Below are the code and all the weights of a small trained network. Each question names an input and a class and asks about switching units off, where a switched-off unit gives its printed mean instead of its output.

import numpy as np


def w(rows, s, z=0):
    codes = np.array(rows[::2]) - 128.0
    scale = np.full(codes.shape[1], s)
    scale[-1] = z or s
    return codes * scale


def norm(h):
    return h / np.sqrt((h * h).mean(-1, keepdims=True) + 1e-5)


def f(y):
    return y / 2 * (1 + np.tanh(0.7978845608 * (y + 0.044715 * y**3)))


def log_softmax(a):
    a = a - a.max(-1, keepdims=True)
    return a - np.log(np.exp(a).sum(-1, keepdims=True))


def net(x, mask):
    res = np.array(x, float).reshape(1, 8) / 4 @ E
    u = 0
    for l in range(4):
        y = f(norm(res) @ A[l][:, :-1].T + A[l][:, -1])
        res = res + np.where(mask[u : u + 5], y, B[l][:, -1]) @ B[l][:, :-1]
        u += 5
    return log_softmax(norm(res)[-1] @ U[:, :-1].T + U[:, -1])


A, B = {}, {}
E = w([
[130,196,202],'x0',
[254,132,92],'x1',
[89,31,155],'x2',
[123,97,84],'x3',
[142,138,221],'x4',
[121,71,134],'x5',
[85,103,138],'x6',
[119,177,134],'x7',
],0.0056)
A[0] = w([
[124,82,77,107],'0.n0',
[94,219,175,209],'0.n1',
[79,131,247,252],'0.n2',
[91,136,139,197],'0.n3',
[148,101,73,205],'0.n4',
],0.014,0.0037)
B[0] = w([
[37,143,140,170],'0.n0',
[184,120,64,230],'0.n1',
[190,25,85,255],'0.n2',
[144,1,151,167],'0.n3',
[116,128,171,192],'0.n4',
],0.0088,0.0074)
A[1] = w([
[167,69,196,144],'1.n0',
[226,137,41,167],'1.n1',
[209,143,239,253],'1.n2',
[254,77,98,148],'1.n3',
[109,229,197,158],'1.n4',
],0.009,0.0037)
B[1] = w([
[213,69,119,166],'1.n0',
[100,254,191,236],'1.n1',
[242,221,92,173],'1.n2',
[89,198,139,253],'1.n3',
[170,159,186,126],'1.n4',
],0.0081,0.0075)
A[2] = w([
[208,110,187,158],'2.n0',
[87,80,127,218],'2.n1',
[144,254,155,252],'2.n2',
[90,102,93,93],'2.n3',
[194,217,87,211],'2.n4',
],0.008,0.0028)
B[2] = w([
[150,116,111,167],'2.n0',
[81,33,35,175],'2.n1',
[128,1,197,254],'2.n2',
[86,132,200,136],'2.n3',
[157,85,218,240],'2.n4',
],0.0096,0.0056)
A[3] = w([
[250,93,114,124],'3.n0',
[149,76,224,225],'3.n1',
[112,118,79,158],'3.n2',
[151,53,70,254],'3.n3',
[117,95,127,73],'3.n4',
],0.012,0.0028)
B[3] = w([
[153,109,175,235],'3.n0',
[113,62,62,254],'3.n1',
[168,107,201,149],'3.n2',
[131,11,93,240],'3.n3',
[2,185,103,139],'3.n4',
],0.0084,0.0079)
U = w([
[172,114,63,137],'0',
[191,151,200,170],'1',
[61,117,84,119],'2',
[70,120,134,135],'3',
[72,252,125,6],'4',
[59,163,131,116],'5',
],0.018,0.011)

Each question gives the input, the list of numbers given to net, and the class t.
The units are the neurons (one row each of A and B). Each row of codes is followed by its name. A weight is (code - 128) times the scale printed after its matrix; where a second scale follows, it is the last column's (A, B and U).
mask holds one flag per neuron, layer by layer. A switched-off neuron (its flag False) gives its mean, the last column of its row in B, instead of its output. The means were averaged over made-up inputs and are rounded, as every weight is.
A unit's drop is (log p(t) with every unit on - log p(t) with that unit switched off) / (log p(t) with every unit on - log p(t) with every unit switched off).
The circuit of an input: a set's keep is (log p(t) with only the set's units on - log p(t) with every unit switched off) / (log p(t) with every unit on - log p(t) with every unit switched off). Starting from the 12 units with the biggest drops (on a tie, the unit counted first), units are removed one at a time, each time the one whose removal leaves the highest keep (on an exact tie, the one counted first), for as long as the keep stays at least 0.8.
units of the circuit, in order: the units of the circuit, biggest drop first
unit that matters most: the unit with the biggest drop
top k neurons: the k neurons with the biggest drops, biggest first
k most important neurons of layer l: the k neurons of layer l with the biggest drops, biggest first
drop when u is switched off: that unit's drop, to one decimal
input [7,-8,7,-7,-6,-6,1,1], class 0: units of the circuit, in order	0.n2, 0.n1
input [-4,2,5,0,0,4,-2,8], class 5: units of the circuit, in order	0.n0, 0.n2, 0.n1
input [-5,-1,3,-1,8,-2,0,5], class 0: units of the circuit, in order	0.n2, 2.n2
input [-2,4,2,7,-1,4,-8,0], class 3: units of the circuit, in order	0.n0, 1.n2, 0.n2
input [-5,1,-8,6,6,5,5,4], class 1: top 2 neurons	0.n4, 1.n4
input [-4,-8,-4,-7,6,-1,-7,2], class 0: units of the circuit, in order	0.n2
input [-7,4,8,-4,0,-5,0,8], class 5: top 3 neurons	0.n0, 0.n2, 0.n3
input [-3,-2,1,4,-6,4,-2,7], class 5: top 2 neurons	0.n2, 0.n0
input [-7,-3,-4,-8,-8,-8,-5,-1], class 2: 3 most important neurons of layer 1	1.n2, 1.n0, 1.n3
input [-2,4,7,3,-2,-5,-1,1], class 2: 2 most important neurons of layer 1	1.n1, 1.n3
input [-2,2,-1,6,2,-4,5,-2], class 2: top 2 neurons	0.n0, 1.n1
input [0,8,-1,4,-6,-1,-1,4], class 1: 2 most important neurons of layer 2	2.n1, 2.n2
input [6,1,-7,2,-6,-6,0,7], class 1: 2 most important neurons of layer 2	2.n2, 2.n4
input [-5,0,-1,5,1,-2,-1,2], class 2: most important neuron of layer 2	2.n1
input [-1,6,2,2,-8,-2,-3,8], class 5: 3 most important neurons of layer 1	1.n2, 1.n0, 1.n1
input [-6,3,3,8,-7,4,-2,-3], class 2: drop when 1.n3 is switched off	-0.1
input [2,2,4,3,-7,-6,1,2], class 2: drop when 0.n3 is switched off	-0.1
input [-5,1,3,2,-8,4,1,8], class 5: 2 most important neurons of layer 1	1.n0, 1.n2
input [-5,1,-7,5,-6,5,-3,3], class 2: drop when 0.n0 is switched off	0.2
input [-6,-1,-4,0,-7,6,-3,1], class 2: unit that matters most	1.n1
